Below are the code and all the weights of a small trained network. Each question names an input and a class and asks about switching units off, where a switched-off unit gives its printed mean instead of its output.

import numpy as np


def w(rows, s, z=0):
    codes = np.array(rows[::2]) - 128.0
    scale = np.full(codes.shape[1], s)
    scale[-1] = z or s
    return codes * scale


def norm(h):
    return h / np.sqrt((h * h).mean(-1, keepdims=True) + 1e-5)


def f(y):
    return np.maximum(y, 0)


def log_softmax(a):
    a = a - a.max(-1, keepdims=True)
    return a - np.log(np.exp(a).sum(-1, keepdims=True))


def net(x, mask):
    res = np.array(x, float).reshape(1, 8) / 4 @ E
    u = 0
    for l in range(2):
        y = f(norm(res) @ A[l][:, :-1].T + A[l][:, -1])
        res = res + np.where(mask[u : u + 13], y, B[l][:, -1]) @ B[l][:, :-1]
        u += 13
    return log_softmax(norm(res)[-1] @ U[:, :-1].T + U[:, -1])


A, B = {}, {}
E = w([
[153,134,29,161,92,213,54,154,123,149,158,196],'x0',
[149,137,211,146,87,182,135,192,210,104,122,145],'x1',
[87,149,139,109,31,78,68,107,87,38,55,180],'x2',
[86,155,117,105,175,192,168,29,172,60,134,176],'x3',
[129,127,125,127,131,128,127,128,129,128,125,130],'x4',
[55,120,164,253,160,143,153,92,109,177,76,186],'x5',
[132,134,126,131,127,129,132,126,130,128,128,127],'x6',
[128,125,131,129,128,129,127,126,129,129,129,129],'x7',
],0.0062)
A[0] = w([
[137,132,160,135,145,119,136,141,162,112,131,112,101],'L0N1',
[131,101,210,166,86,197,143,191,186,106,85,148,38],'L0N2',
[101,164,182,231,137,141,154,107,81,202,71,176,21],'L0N3',
[96,95,169,125,33,85,35,104,85,61,2,162,49],'L0N4',
[131,165,64,193,111,188,63,163,108,153,157,199,39],'L0N5',
[167,68,142,153,207,174,143,128,179,227,146,79,63],'L0N6',
[156,56,157,174,40,54,139,225,77,235,99,80,34],'L0N7',
[70,78,46,138,174,79,142,89,7,130,98,105,53],'L0N8',
[159,87,125,135,186,158,130,132,178,213,153,72,51],'L0N9',
[141,118,196,142,98,187,139,194,176,91,111,135,1],'L0N10',
[89,156,180,239,133,145,150,102,69,190,52,183,40],'L0N11',
[82,144,222,128,178,17,189,124,129,123,114,72,43],'L0N12',
[118,104,72,121,155,112,146,102,61,120,133,107,36],'L0N13',
],0.0056,0.0074)
B[0] = w([
[137,125,94,135,102,124,129,102,124,156,125,137,148],'L0N1',
[158,190,143,121,116,53,83,38,180,216,154,144,176],'L0N2',
[74,50,82,124,148,102,103,164,215,96,156,69,192],'L0N3',
[109,186,98,155,116,108,245,198,60,121,207,174,254],'L0N4',
[155,71,143,129,88,155,157,118,96,163,41,103,177],'L0N5',
[76,177,114,160,68,79,177,166,78,74,146,188,212],'L0N6',
[153,187,165,163,254,176,34,119,105,56,111,126,247],'L0N7',
[175,176,175,138,94,96,99,91,217,207,165,158,196],'L0N8',
[83,172,120,138,75,87,160,162,74,86,148,185,181],'L0N9',
[165,175,157,112,99,87,86,37,184,215,148,149,144],'L0N10',
[59,34,68,117,145,91,95,158,219,95,171,71,212],'L0N11',
[176,73,135,132,64,207,154,116,83,172,45,111,214],'L0N12',
[160,164,162,119,95,116,109,127,183,164,135,148,140],'L0N13',
],0.0069,0.005)
A[1] = w([
[134,136,139,149,191,132,59,171,89,109,87,126,52],'L1N1',
[136,127,124,135,128,126,130,123,130,126,123,128,110],'L1N2',
[99,154,125,114,180,183,155,44,169,70,133,163,56],'L1N3',
[152,74,54,153,68,224,65,159,114,185,111,168,70],'L1N4',
[137,93,103,58,117,105,100,155,152,92,165,102,2],'L1N5',
[134,129,122,126,129,126,128,119,127,147,131,131,70],'L1N6',
[129,135,85,104,152,73,101,66,79,204,151,124,36],'L1N7',
[194,131,95,2,92,119,100,171,134,67,167,59,67],'L1N8',
[145,162,212,135,103,143,109,154,204,133,140,134,32],'L1N9',
[120,66,213,106,128,105,182,121,102,133,43,57,70],'L1N10',
[149,126,129,145,204,175,209,174,120,189,197,109,84],'L1N11',
[84,140,132,105,181,203,170,50,163,67,109,170,57],'L1N12',
[121,128,86,119,145,65,90,58,98,195,140,132,48],'L1N13',
],0.0073,0.0057)
B[1] = w([
[147,142,131,75,196,176,88,94,119,81,168,87,183],'L1N1',
[128,128,113,128,123,129,121,121,127,124,127,127,128],'L1N2',
[184,139,144,151,159,109,53,205,83,147,124,85,186],'L1N3',
[160,111,196,30,136,153,220,53,97,112,61,68,216],'L1N4',
[61,98,133,191,170,131,134,119,158,142,114,138,149],'L1N5',
[135,129,137,126,115,122,130,138,137,135,131,116,128],'L1N6',
[156,164,201,117,80,127,121,127,216,158,152,154,173],'L1N7',
[23,42,121,254,181,133,136,108,192,169,108,139,255],'L1N8',
[142,147,61,47,126,83,116,34,147,189,173,141,176],'L1N9',
[180,100,50,64,109,233,141,91,110,137,97,156,222],'L1N10',
[71,174,104,91,42,69,137,123,89,33,117,203,197],'L1N11',
[183,135,151,147,171,121,47,211,61,136,142,64,191],'L1N12',
[160,162,177,88,100,134,118,150,207,150,150,138,174],'L1N13',
],0.0067,0.0046)
U = w([
[68,195,87,134,67,81,211,173,60,55,171,196,216],'0',
[27,6,91,176,173,128,119,124,219,136,124,106,124],'1',
[194,84,131,63,98,209,196,72,78,144,37,97,141],'2',
[182,204,160,97,92,84,89,79,220,205,172,150,138],'3',
[183,166,149,145,215,142,9,184,57,92,139,79,6],'4',
],0.011,0.0015)

Each question gives the input, the list of numbers given to net, and the class t.
The units are the neurons (one row each of A and B). Each row of codes is followed by its name. A weight is (code - 128) times the scale printed after its matrix; where a second scale follows, it is the last column's (A, B and U).
mask holds one flag per neuron, layer by layer. A switched-off neuron (its flag False) gives its mean, the last column of its row in B, instead of its output. The means were averaged over made-up inputs and are rounded, as every weight is.
A unit's drop is (log p(t) with every unit on - log p(t) with that unit switched off) / (log p(t) with every unit on - log p(t) with every unit switched off).
The circuit of an input: a set's keep is (log p(t) with only the set's units on - log p(t) with every unit switched off) / (log p(t) with every unit on - log p(t) with every unit switched off). Starting from the 12 units with the biggest drops (on a tie, the unit counted first), units are removed one at a time, each time the one whose removal leaves the highest keep (on an exact tie, the one counted first), for as long as the keep stays at least 0.8.
circuit, biggest first: the units of the circuit, biggest drop first
unit that matters most: the unit with the biggest drop
k most important neurons: the k neurons with the biggest drops, biggest first
k most important neurons of layer l: the k neurons of layer l with the biggest drops, biggest first
input [4,4,0,2,8,1,-2,-3], class 2: 2 most important neurons	[L0N5; L1N4]
input [8,-2,-5,7,-8,-2,4,-3], class 2: unit that matters most	L1N4
input [4,-5,3,8,0,-8,7,3], class 1: 3 most important neurons	[L1N8; L0N7; L1N5]
input [3,-8,-7,5,-6,7,8,2], class 3: circuit, biggest first	[L0N8; L1N8]
input [3,-7,-8,8,0,2,-3,-6], class 0: 2 most important neurons of layer 0	[L0N7; L0N6]
input [-7,-5,-4,7,-6,1,2,-4], class 2: 3 most important neurons	[L0N12; L0N7; L1N10]
input [4,-6,-2,1,-6,-5,2,2], class 3: 2 most important neurons of layer 0	[L0N11; L0N3]
input [-2,-8,2,4,6,-8,-6,2], class 1: 3 most important neurons	[L1N8; L0N2; L1N5]
input [-3,6,7,8,-5,-6,-7,4], class 4: 2 most important neurons	[L1N12; L1N3]
input [4,-7,-5,8,-1,0,8,-6], class 4: 4 most important neurons	[L1N12; L1N3; L0N4; L0N2]
input [5,-8,-7,-5,-1,6,-5,-8], class 3: 3 most important neurons	[L0N8; L0N4; L1N7]
input [-3,-1,-3,8,2,7,8,8], class 4: 2 most important neurons	[L1N12; L1N3]
input [-7,-2,-7,-5,2,-6,5,3], class 0: 3 most important neurons	[L1N11; L0N6; L0N9]
input [-5,2,0,-7,1,6,0,-2], class 4: circuit, biggest first	[L0N7]
input [7,-2,-7,8,0,3,-8,1], class 4: 3 most important neurons	[L1N12; L0N4; L1N3]
input [6,3,0,5,3,-2,-1,6], class 2: 3 most important neurons	[L1N4; L0N5; L0N7]
input [4,-3,2,-3,-2,-3,6,6], class 2: 2 most important neurons	[L1N4; L0N11]
input [-5,7,-2,-5,0,6,2,0], class 3: 4 most important neurons of layer 0	[L0N2; L0N10; L0N7; L0N5]
input [-4,0,6,7,-3,2,-6,-3], class 4: 4 most important neurons	[L1N12; L1N3; L0N6; L0N9]
input [-5,-4,3,-1,-6,6,-4,-6], class 1: 2 most important neurons	[L0N11; L0N3]
input [3,-6,4,-3,-7,1,6,1], class 3: circuit, biggest first	[L0N8]
input [-8,-7,-6,-5,-5,-1,7,1], class 2: 2 most important neurons of layer 0	[L0N12; L0N4]
input [7,-8,6,0,-2,-6,3,-1], class 3: 3 most important neurons of layer 1	[L1N7; L1N13; L1N10]
input [4,5,-2,-5,4,-5,-2,-2], class 1: 2 most important neurons of layer 0	[L0N12; L0N8]
input [-8,1,-4,-1,5,-8,-5,-4], class 1: 2 most important neurons of layer 0	[L0N5; L0N4]
input [-3,6,-6,-6,-1,-1,-6,2], class 0: 3 most important neurons of layer 0	[L0N6; L0N9; L0N8]
input [2,6,-3,8,-6,-4,-8,-7], class 4: most important neuron of layer 0	[L0N8]
